Below is a small trained network, with its code and all its weights. Each question gives an input and a target symbol and asks what happens when units are switched off, that is, made to give their printed mean instead of their output.

import numpy as np


def w(rows, s, z=0):
    codes = np.array(rows[::2]) - 128.0
    scale = np.full(codes.shape[1], s)
    scale[-1] = z or s
    return codes * scale


def norm(h):
    return h / np.sqrt((h * h).mean(-1, keepdims=True) + 1e-5)


def f(y):
    return y / 2 * (1 + np.tanh(0.7978845608 * (y + 0.044715 * y**3)))


def softmax(a):
    e = np.exp(a - a.max(-1, keepdims=True))
    return e / e.sum(-1, keepdims=True)


def log_softmax(a):
    a = a - a.max(-1, keepdims=True)
    return a - np.log(np.exp(a).sum(-1, keepdims=True))


def net(x, mask):
    ids = ['ΞΠΨβδεηθμσ'.index(c) for c in x.split()]
    T = len(ids)
    res = E[ids] + P[:T]
    r = norm(res)
    for j in range(3):
        rows = slice(4 * j, 4 * j + 4)
        q, k, v = (r @ M[0][rows].T for M in (Q, K, V))
        z = softmax(np.where(np.tri(T) > 0, q @ k.T / 4**0.5, -1e9)) @ v
        o = O[0][rows]
        res = res + np.where(mask[j], z, o[:, -1]) @ o[:, :-1]
    y = f(norm(res) @ A[0][:, :-1].T + A[0][:, -1])
    res = res + np.where(mask[3:19], y, B[0][:, -1]) @ B[0][:, :-1]
    return log_softmax(norm(res)[-1] @ U[:, :-1].T + U[:, -1])


Q, K, V, O, A, B = {}, {}, {}, {}, {}, {}
E = w([
[28,200,57,142],'Ξ',
[170,117,102,118],'Π',
[121,130,47,206],'Ψ',
[192,160,119,231],'β',
[163,125,34,77],'δ',
[128,94,137,81],'ε',
[228,127,177,253],'η',
[145,60,126,115],'θ',
[67,158,117,216],'μ',
[132,220,189,98],'σ',
],0.017)
P = w([
[255,116,66,192],'0',
[237,123,65,176],'1',
[210,132,60,170],'2',
[181,128,64,161],'3',
[166,126,68,157],'4',
[144,129,68,152],'5',
[128,127,72,147],'6',
[123,126,80,149],'7',
[119,125,85,149],'8',
],0.0066)
Q[0] = w([
[103,214,184,99],'H1',
[194,158,249,137],'H1',
[112,82,165,129],'H1',
[132,172,187,193],'H1',
[44,125,118,136],'H2',
[29,164,161,229],'H2',
[122,160,197,172],'H2',
[103,111,85,157],'H2',
[103,92,158,86],'H3',
[146,117,202,138],'H3',
[122,84,137,84],'H3',
[147,131,87,211],'H3',
],0.011)
K[0] = w([
[90,114,59,149],'H1',
[254,126,55,234],'H1',
[145,116,186,170],'H1',
[121,109,95,150],'H1',
[63,121,93,161],'H2',
[108,81,88,167],'H2',
[138,110,99,148],'H2',
[100,63,72,136],'H2',
[75,56,85,117],'H3',
[144,117,139,181],'H3',
[87,43,87,86],'H3',
[137,174,218,77],'H3',
],0.015)
V[0] = w([
[139,120,180,137],'H1',
[149,64,83,186],'H1',
[159,255,76,202],'H1',
[88,133,76,103],'H1',
[47,106,203,105],'H2',
[135,156,155,132],'H2',
[122,120,67,137],'H2',
[97,130,221,73],'H2',
[114,49,104,168],'H3',
[156,180,177,116],'H3',
[212,41,203,121],'H3',
[177,190,170,63],'H3',
],0.0076)
O[0] = w([
[117,148,111,155,104],'H1',
[118,18,121,105,188],'H1',
[87,161,167,137,158],'H1',
[214,93,170,122,130],'H1',
[215,136,99,152,2],'H2',
[106,204,151,114,112],'H2',
[210,108,2,213,173],'H2',
[118,154,190,151,14],'H2',
[234,49,161,211,141],'H3',
[79,19,84,53,122],'H3',
[142,113,135,165,170],'H3',
[114,183,186,83,134],'H3',
],0.004,0.0062)
A[0] = w([
[191,158,87,139,107],'N1',
[121,74,127,82,74],'N2',
[196,143,174,168,191],'N3',
[5,94,149,81,178],'N4',
[86,72,168,170,128],'N5',
[122,142,129,84,57],'N6',
[108,100,87,104,99],'N7',
[161,238,107,156,184],'N8',
[85,80,131,90,17],'N9',
[81,175,94,158,242],'N10',
[168,129,148,78,178],'N11',
[100,105,88,127,63],'N12',
[163,55,97,144,94],'N13',
[54,136,202,198,252],'N14',
[181,88,134,134,104],'N15',
[185,166,164,100,66],'N16',
],0.011,0.0024)
B[0] = w([
[101,133,176,147,180],'N1',
[132,104,123,92,146],'N2',
[92,152,166,43,169],'N3',
[192,152,125,115,148],'N4',
[170,104,68,120,146],'N5',
[155,126,77,176,119],'N6',
[195,138,196,148,159],'N7',
[22,125,117,94,187],'N8',
[136,111,141,133,118],'N9',
[142,111,131,1,210],'N10',
[113,131,84,115,149],'N11',
[202,198,198,93,154],'N12',
[91,188,160,127,254],'N13',
[107,60,175,68,174],'N14',
[100,167,125,109,189],'N15',
[122,182,89,129,127],'N16',
],0.0087,0.0059)
U = w([
[121,111,205,224,190],'Ξ',
[183,245,151,180,89],'Π',
[28,186,138,230,83],'Ψ',
[106,131,46,234,219],'β',
[53,6,73,138,41],'δ',
[209,147,50,128,76],'ε',
[171,30,129,158,253],'η',
[86,160,159,124,77],'θ',
[192,114,177,69,164],'μ',
[44,183,118,107,100],'σ',
],0.018,0.0058)

Each question gives the input, a string of symbols that net reads in full, and the target symbol t.
The units are the heads (4 rows each of Q, K, V and O) and the neurons (one row each of A and B). Each row of codes is followed by its name. A weight is (code - 128) times the scale printed after its matrix; where a second scale follows, it is the last column's (O, A, B and U).
mask holds one flag per unit, heads first, then neurons. A switched-off unit (its flag False) gives its mean, the last column of its rows in O or B, instead of its output. The means were averaged over made-up inputs and are rounded, as every weight is.
A unit's drop is (log p(t) with every unit on - log p(t) with that unit switched off) / (log p(t) with every unit on - log p(t) with every unit switched off).
The circuit of an input: a set's keep is (log p(t) with only the set's units on - log p(t) with every unit switched off) / (log p(t) with every unit on - log p(t) with every unit switched off). Starting from the 12 units with the biggest drops (on a tie, the unit counted first), units are removed one at a time, each time the one whose removal leaves the highest keep (on an exact tie, the one counted first), for as long as the keep stays at least 0.8.
units of the circuit, in order: the units of the circuit, biggest drop first
most important unit: the unit with the biggest drop
k most important neurons: the k neurons with the biggest drops, biggest first
heads that matter: for each layer, one digit per head in row order, 1 if its drop is at least 0.15 and else 0, layers parted by /
drop when u is switched off: that unit's drop, to one decimal
input ε ε σ β, target σ: units of the circuit, in order => (H3)
input σ μ β, target σ: heads that matter => 000
input μ β μ θ σ ε, target σ: heads that matter => 111
input σ μ θ Ψ ε ε Π, target ε: units of the circuit, in order => (N14 N10)
input θ σ ε ε ε Ψ, target ε: heads that matter => 001
input ε θ β, target Ψ: heads that matter => 000
input Ψ ε η ε ε Π Ξ μ Π, target Π: 2 most important neurons => (N10 N8)
input δ δ ε σ ε Π, target σ: heads that matter => 110
input σ θ ε, target σ: heads that matter => 011
input Ψ β μ Π μ, target δ: heads that matter => 000
input δ Π ε Π, target Π: 3 most important neurons => (N10 N13 N8)
input δ θ θ σ θ η μ, target μ: 2 most important neurons => (N10 N4)
input σ σ η Ψ Π σ δ ε Ψ, target ε: 2 most important neurons => (N10 N13)
input θ δ δ ε Ψ Ξ β, target Ψ: most important unit => N3
input ε σ Ψ, target σ: drop when H1 is switched off => 0.3
input σ Ψ Π, target σ: drop when H2 is switched off => 0.1
input δ σ θ Ψ, target σ: drop when N8 is switched off => 0.1
input ε σ ε ε ε β Π, target ε: drop when H1 is switched off => 0.2
